Below is a small trained network, with its code and all its weights. Each question gives an input and a target symbol and asks what happens when units are switched off, that is, made to give their printed mean instead of their output.

import numpy as np


def w(rows, s, z=0):
    codes = np.array(rows[::2]) - 128.0
    scale = np.full(codes.shape[1], s)
    scale[-1] = z or s
    return codes * scale


def norm(h):
    return h / np.sqrt((h * h).mean(-1, keepdims=True) + 1e-5)


def f(y):
    return y / 2 * (1 + np.tanh(0.7978845608 * (y + 0.044715 * y**3)))


def softmax(a):
    e = np.exp(a - a.max(-1, keepdims=True))
    return e / e.sum(-1, keepdims=True)


def log_softmax(a):
    a = a - a.max(-1, keepdims=True)
    return a - np.log(np.exp(a).sum(-1, keepdims=True))


def net(x, mask):
    ids = ['Γαεζθλτω'.index(c) for c in x.split()]
    T = len(ids)
    res = E[ids] + P[:T]
    u = 0
    for l in range(2):
        r = norm(res)
        for j in range(2):
            rows = slice(2 * j, 2 * j + 2)
            q, k, v = (r @ M[l][rows].T for M in (Q, K, V))
            z = softmax(np.where(np.tri(T) > 0, q @ k.T / 2**0.5, -1e9)) @ v
            o = O[l][rows]
            res = res + np.where(mask[u + j], z, o[:, -1]) @ o[:, :-1]
        u += 2
        y = f(norm(res) @ A[l][:, :-1].T + A[l][:, -1])
        res = res + np.where(mask[u : u + 8], y, B[l][:, -1]) @ B[l][:, :-1]
        u += 8
    return log_softmax(norm(res)[-1] @ U[:, :-1].T + U[:, -1])


Q, K, V, O, A, B = {}, {}, {}, {}, {}, {}
E = w([
[46,132,130,106],'Γ',
[42,94,129,92],'α',
[96,119,82,115],'ε',
[47,118,115,109],'ζ',
[106,154,7,233],'θ',
[94,123,18,3],'λ',
[83,141,116,105],'τ',
[134,84,121,149],'ω',
],0.014)
P = w([
[254,163,143,177],'0',
[147,114,156,63],'1',
[141,112,156,59],'2',
[143,107,153,61],'3',
[140,104,145,66],'4',
[144,96,143,68],'5',
[146,95,138,71],'6',
[147,94,131,79],'7',
[147,87,129,79],'8',
[155,85,115,86],'9',
[166,89,100,92],'10',
],0.0087)
Q[0] = w([
[190,174,172,142],'L0H0',
[122,38,99,116],'L0H0',
[133,149,81,89],'L0H1',
[255,167,230,200],'L0H1',
],0.0096)
K[0] = w([
[101,84,106,54],'L0H0',
[105,131,125,254],'L0H0',
[73,174,50,64],'L0H1',
[99,75,180,105],'L0H1',
],0.015)
V[0] = w([
[175,57,120,145],'L0H0',
[166,133,218,136],'L0H0',
[207,169,116,24],'L0H1',
[158,254,87,153],'L0H1',
],0.0084)
O[0] = w([
[49,217,149,165,156],'L0H0',
[232,137,243,142,83],'L0H0',
[78,247,201,148,253],'L0H1',
[202,175,153,235,223],'L0H1',
],0.012,0.005)
A[0] = w([
[146,152,129,171,173],'L0N0',
[152,126,67,178,251],'L0N1',
[1,227,204,172,211],'L0N2',
[60,87,115,194,200],'L0N3',
[192,130,225,187,179],'L0N4',
[130,30,68,163,101],'L0N5',
[98,154,225,119,146],'L0N6',
[192,125,140,71,223],'L0N7',
],0.012,0.0034)
B[0] = w([
[124,82,83,102,142],'L0N0',
[78,47,89,76,160],'L0N1',
[186,61,88,92,249],'L0N2',
[194,163,74,118,155],'L0N3',
[77,111,179,101,157],'L0N4',
[130,179,74,101,153],'L0N5',
[84,247,64,128,170],'L0N6',
[198,55,254,243,142],'L0N7',
],0.0087,0.015)
Q[1] = w([
[99,121,15,153],'L1H0',
[152,185,167,158],'L1H0',
[158,99,177,173],'L1H1',
[79,154,9,103],'L1H1',
],0.015)
K[1] = w([
[15,93,41,173],'L1H0',
[148,172,179,71],'L1H0',
[254,194,98,13],'L1H1',
[166,90,160,250],'L1H1',
],0.0095)
V[1] = w([
[176,248,114,244],'L1H0',
[188,64,8,112],'L1H0',
[197,109,196,206],'L1H1',
[179,14,162,206],'L1H1',
],0.012)
O[1] = w([
[248,143,45,77,110],'L1H0',
[137,109,167,213,254],'L1H0',
[133,32,55,66,126],'L1H1',
[79,71,98,122,119],'L1H1',
],0.012,0.0095)
A[1] = w([
[51,84,217,219,83],'L1N0',
[2,76,32,136,156],'L1N1',
[82,182,169,193,148],'L1N2',
[159,103,43,189,81],'L1N3',
[249,111,89,161,74],'L1N4',
[103,171,210,154,143],'L1N5',
[152,143,217,206,134],'L1N6',
[191,2,175,43,254],'L1N7',
],0.0087,0.0055)
B[1] = w([
[81,117,35,161,177],'L1N0',
[91,239,120,58,251],'L1N1',
[182,52,152,79,207],'L1N2',
[132,158,58,143,161],'L1N3',
[53,40,12,176,143],'L1N4',
[135,87,154,93,178],'L1N5',
[187,61,102,113,191],'L1N6',
[191,218,254,187,255],'L1N7',
],0.0076,0.0065)
U = w([
[176,47,196,81,159],'Γ',
[40,145,174,141,193],'α',
[206,94,79,194,147],'ε',
[105,67,152,179,116],'ζ',
[131,185,100,129,4],'θ',
[169,244,179,185,117],'λ',
[242,114,96,51,162],'τ',
[96,157,116,4,103],'ω',
],0.015,0.0035)

Each question gives the input, a string of symbols that net reads in full, and the target symbol t.
The units are the heads (2 rows each of Q, K, V and O) and the neurons (one row each of A and B). Each row of codes is followed by its name. A weight is (code - 128) times the scale printed after its matrix; where a second scale follows, it is the last column's (O, A, B and U).
mask holds one flag per unit, layer by layer, with each layer's heads first. A switched-off unit (its flag False) gives its mean, the last column of its rows in O or B, instead of its output. The means were averaged over made-up inputs and are rounded, as every weight is.
A unit's drop is (log p(t) with every unit on - log p(t) with that unit switched off) / (log p(t) with every unit on - log p(t) with every unit switched off).
The circuit of an input: a set's keep is (log p(t) with only the set's units on - log p(t) with every unit switched off) / (log p(t) with every unit on - log p(t) with every unit switched off). Starting from the 12 units with the biggest drops (on a tie, the unit counted first), units are removed one at a time, each time the one whose removal leaves the highest keep (on an exact tie, the one counted first), for as long as the keep stays at least 0.8.
circuit, biggest first: the units of the circuit, biggest drop first
most important unit: the unit with the biggest drop
top k neurons: the k neurons with the biggest drops, biggest first
drop of u: that unit's drop, to one decimal
input λ ω ω λ Γ ε λ τ ω ω, target λ: top 2 neurons -> [L0N6 L0N1]
input Γ λ θ ζ ζ, target ζ: most important unit -> L0H0
input ε λ ω ε ζ, target ε: circuit, biggest first -> [L0N2 L0H1]
input ε ω τ λ α ω Γ, target ε: top 2 neurons -> [L0N2 L0N1]
input α τ τ, target α: circuit, biggest first -> [L0H1 L1H0]
input λ λ τ τ θ α, target ε: top 2 neurons -> [L0N3 L0N6]
input ε λ ω ω, target ε: top 2 neurons -> [L0N1 L0N2]
input τ λ θ λ, target ζ: circuit, biggest first -> [L1H0 L0N1 L0N6]
input τ τ Γ, target τ: circuit, biggest first -> [L1H0 L0H1]
input ω α ω ω, target ω: circuit, biggest first -> [L0H0 L0N6 L0H1]
input τ λ ζ ε τ ω, target τ: circuit, biggest first -> [L1H0 L0H1 L0H0]
input ω λ θ λ ε ε ζ τ τ, target ζ: circuit, biggest first -> [L1H0 L0H1]
input θ α ε, target ε: top 2 neurons -> [L0N3 L0N4]
input Γ α λ ε λ τ λ Γ, target Γ: most important unit -> L0H0
input ζ ζ Γ ω ω, target ζ: circuit, biggest first -> [L0H1 L1H0]
input ζ ω ω ω ω τ λ λ ε λ Γ, target ζ: circuit, biggest first -> [L1H0 L0H1]
input α λ λ λ τ λ τ α ω τ Γ, target α: top 2 neurons -> [L0N2 L0N7]
input λ ζ ω λ θ ω, target ζ: top 4 neurons -> [L0N6 L1N7 L1N2 L0N2]
input ζ λ θ α ω τ ω τ Γ α, target ζ: top 2 neurons -> [L0N1 L0N6]
input α λ λ λ λ λ, target α: most important unit -> L1H0
input τ λ λ ω, target τ: top 2 neurons -> [L0N7 L0N1]
input ε ω ω λ ω Γ ω ω θ ε ω, target α: top 2 neurons -> [L0N6 L0N2]
input ω ε τ α, target ω: top 2 neurons -> [L0N6 L0N1]
input ω θ τ, target ε: top 2 neurons -> [L0N3 L0N4]
input ε ω α, target ε: top 2 neurons -> [L0N2 L0N1]
input τ ζ Γ, target τ: drop of L1H0 -> 0.3
